Here is a tiny trained network, its code and every weight. The questions are about switching its units off for an input and a target symbol, where a switched-off unit gives its printed mean instead of its output.

import numpy as np


def w(rows, s, z=0):
    codes = np.array(rows[::2]) - 128.0
    scale = np.full(codes.shape[1], s)
    scale[-1] = z or s
    return codes * scale


def f(y):
    return y / 2 * (1 + np.tanh(0.7978845608 * (y + 0.044715 * y**3)))


def softmax(a):
    e = np.exp(a - a.max(-1, keepdims=True))
    return e / e.sum(-1, keepdims=True)


def log_softmax(a):
    a = a - a.max(-1, keepdims=True)
    return a - np.log(np.exp(a).sum(-1, keepdims=True))


def net(x, mask):
    ids = ['αβγδζθλμξπστψω'.index(c) for c in x.split()]
    T = len(ids)
    res = E[ids] + P[:T]
    r = res
    for j in range(3):
        rows = slice(3 * j, 3 * j + 3)
        q, k, v = (r @ M[0][rows].T for M in (Q, K, V))
        z = softmax(np.where(np.tri(T) > 0, q @ k.T / 3**0.5, -1e9)) @ v
        o = O[0][rows]
        res = res + np.where(mask[j], z, o[:, -1]) @ o[:, :-1]
    y = f(res @ A[0][:, :-1].T + A[0][:, -1])
    res = res + np.where(mask[3:11], y, B[0][:, -1]) @ B[0][:, :-1]
    return log_softmax(res[-1] @ U[:, :-1].T + U[:, -1])


Q, K, V, O, A, B = {}, {}, {}, {}, {}, {}
E = w([
[245,124,164],'α',
[173,118,101],'β',
[120,143,84],'γ',
[156,114,113],'δ',
[171,98,133],'ζ',
[166,127,111],'θ',
[148,146,89],'λ',
[99,134,54],'μ',
[64,148,151],'ξ',
[251,89,163],'π',
[47,135,41],'σ',
[204,113,142],'τ',
[164,118,113],'ψ',
[204,105,145],'ω',
],0.016)
P = w([
[129,3,15],'0',
[105,207,126],'1',
[100,111,196],'2',
[112,207,128],'3',
[107,212,123],'4',
[85,112,214],'5',
[115,125,154],'6',
[138,223,133],'7',
[102,107,227],'8',
[104,131,143],'9',
[139,234,128],'10',
[109,106,233],'11',
[146,129,166],'12',
[121,238,108],'13',
],0.013)
Q[0] = w([
[130,50,105],'H0',
[153,217,100],'H0',
[106,58,151],'H0',
[123,209,120],'H1',
[14,16,171],'H1',
[172,111,64],'H1',
[248,63,25],'H2',
[103,74,233],'H2',
[146,54,57],'H2',
],0.013)
K[0] = w([
[122,186,152],'H0',
[144,79,75],'H0',
[115,160,170],'H0',
[47,143,122],'H1',
[154,199,203],'H1',
[178,168,79],'H1',
[173,59,8],'H2',
[129,82,245],'H2',
[71,68,81],'H2',
],0.015)
V[0] = w([
[172,153,150],'H0',
[60,147,175],'H0',
[102,1,240],'H0',
[115,97,160],'H1',
[117,145,153],'H1',
[109,134,171],'H1',
[93,101,133],'H2',
[136,108,184],'H2',
[132,89,93],'H2',
],0.023)
O[0] = w([
[170,137,49,2],'H0',
[57,18,125,17],'H0',
[222,6,230,69],'H0',
[130,151,173,106],'H1',
[152,149,146,85],'H1',
[158,162,166,69],'H1',
[162,152,123,156],'H2',
[103,137,75,49],'H2',
[104,170,145,148],'H2',
],0.018,0.0082)
A[0] = w([
[153,26,160,78],'N0',
[159,61,1,152],'N1',
[194,157,62,57],'N2',
[42,198,70,117],'N3',
[28,103,110,116],'N4',
[170,195,104,2],'N5',
[207,9,192,136],'N6',
[142,87,106,155],'N7',
],0.0051,0.008)
B[0] = w([
[220,234,75,144],'N0',
[69,103,102,142],'N1',
[110,25,42,146],'N2',
[149,41,153,254],'N3',
[203,198,153,189],'N4',
[69,17,6,158],'N5',
[45,102,107,175],'N6',
[111,146,162,128],'N7',
],0.016,0.014)
U = w([
[153,82,92,153],'α',
[113,125,78,115],'β',
[87,97,89,171],'γ',
[172,139,134,67],'δ',
[178,70,180,127],'ζ',
[119,137,82,178],'θ',
[66,56,74,44],'λ',
[63,110,83,78],'μ',
[87,2,169,253],'ξ',
[148,27,137,32],'π',
[84,163,145,132],'σ',
[171,85,128,121],'τ',
[153,139,110,33],'ψ',
[156,66,140,157],'ω',
],0.011,0.0039)

Each question gives the input, a string of symbols that net reads in full, and the target symbol t.
The units are the heads (3 rows each of Q, K, V and O) and the neurons (one row each of A and B). Each row of codes is followed by its name. A weight is (code - 128) times the scale printed after its matrix; where a second scale follows, it is the last column's (O, A, B and U).
mask holds one flag per unit, heads first, then neurons. A switched-off unit (its flag False) gives its mean, the last column of its rows in O or B, instead of its output. The means were averaged over made-up inputs and are rounded, as every weight is.
A unit's drop is (log p(t) with every unit on - log p(t) with that unit switched off) / (log p(t) with every unit on - log p(t) with every unit switched off).
The circuit of an input: a set's keep is (log p(t) with only the set's units on - log p(t) with every unit switched off) / (log p(t) with every unit on - log p(t) with every unit switched off). Starting from all 11 units, units are removed one at a time, each time the one whose removal leaves the highest keep (on an exact tie, the one counted first), for as long as the keep stays at least 0.8.
units of the circuit, in order: the units of the circuit, biggest drop first
top k neurons: the k neurons with the biggest drops, biggest first
which heads matter: for each layer, one digit per head in row order, 1 if its drop is at least 0.15 and else 0, layers parted by /
input ζ ξ σ ζ, target ζ: which heads matter => 100
input σ ω μ δ σ ξ ζ ψ, target σ: units of the circuit, in order => [H0]
input σ λ λ α μ τ θ σ δ σ γ ζ ψ μ, target σ: top 3 neurons => [N4 N5 N2]
input α δ α π σ σ ζ ζ ζ β α, target α: which heads matter => 100
input ζ σ α ζ γ, target ζ: which heads matter => 100
input δ ξ σ ω δ σ θ γ δ α θ θ β σ, target δ: which heads matter => 101
input ξ σ α α, target ξ: which heads matter => 100
input α ξ ξ θ α ζ μ μ, target α: top 3 neurons => [N5 N2 N3]
input σ σ τ σ δ ξ α σ γ α ψ σ θ θ, target σ: which heads matter => 101
input δ ξ α σ ω θ α ξ μ ψ ξ θ π β, target δ: which heads matter => 101
input ξ ζ ζ ω σ λ ξ δ σ ξ θ, target ξ: which heads matter => 100
input σ σ α γ γ, target σ: top 3 neurons => [N4 N5 N2]
input σ σ σ λ σ δ σ ξ ξ σ α θ λ, target σ: units of the circuit, in order => [H2 H0]
input δ ξ θ ψ ξ, target δ: units of the circuit, in order => [H0]
input ξ σ ψ α δ ξ τ ω σ α ζ σ δ ζ, target ξ: top 2 neurons => [N6 N4]
input σ α β, target λ: units of the circuit, in order => [H0 N4 N2]
input δ σ α α τ ζ ζ σ ζ ζ π ω μ τ, target δ: top 3 neurons => [N3 N6 N1]
input σ ζ θ ξ δ, target σ: top 3 neurons => [N4 N5 N2]
input α ξ μ α ζ σ ω ζ σ ζ τ ξ ξ ξ, target α: units of the circuit, in order => [H0 N5 N2]
input ζ ξ π σ σ ξ γ δ ξ θ ξ, target ζ: units of the circuit, in order => [H0]
input ξ θ β σ ζ, target ξ: top 2 neurons => [N4 N6]
input σ δ ζ ξ α π τ ξ ω σ ξ γ λ, target σ: units of the circuit, in order => [H2 N3]
input λ α σ ψ μ θ ζ σ π σ ξ μ ξ θ, target λ: units of the circuit, in order => [H0 N5 N3 N2]
input σ τ τ π ξ α γ ξ θ ξ σ, target σ: top 2 neurons => [N4 N5]
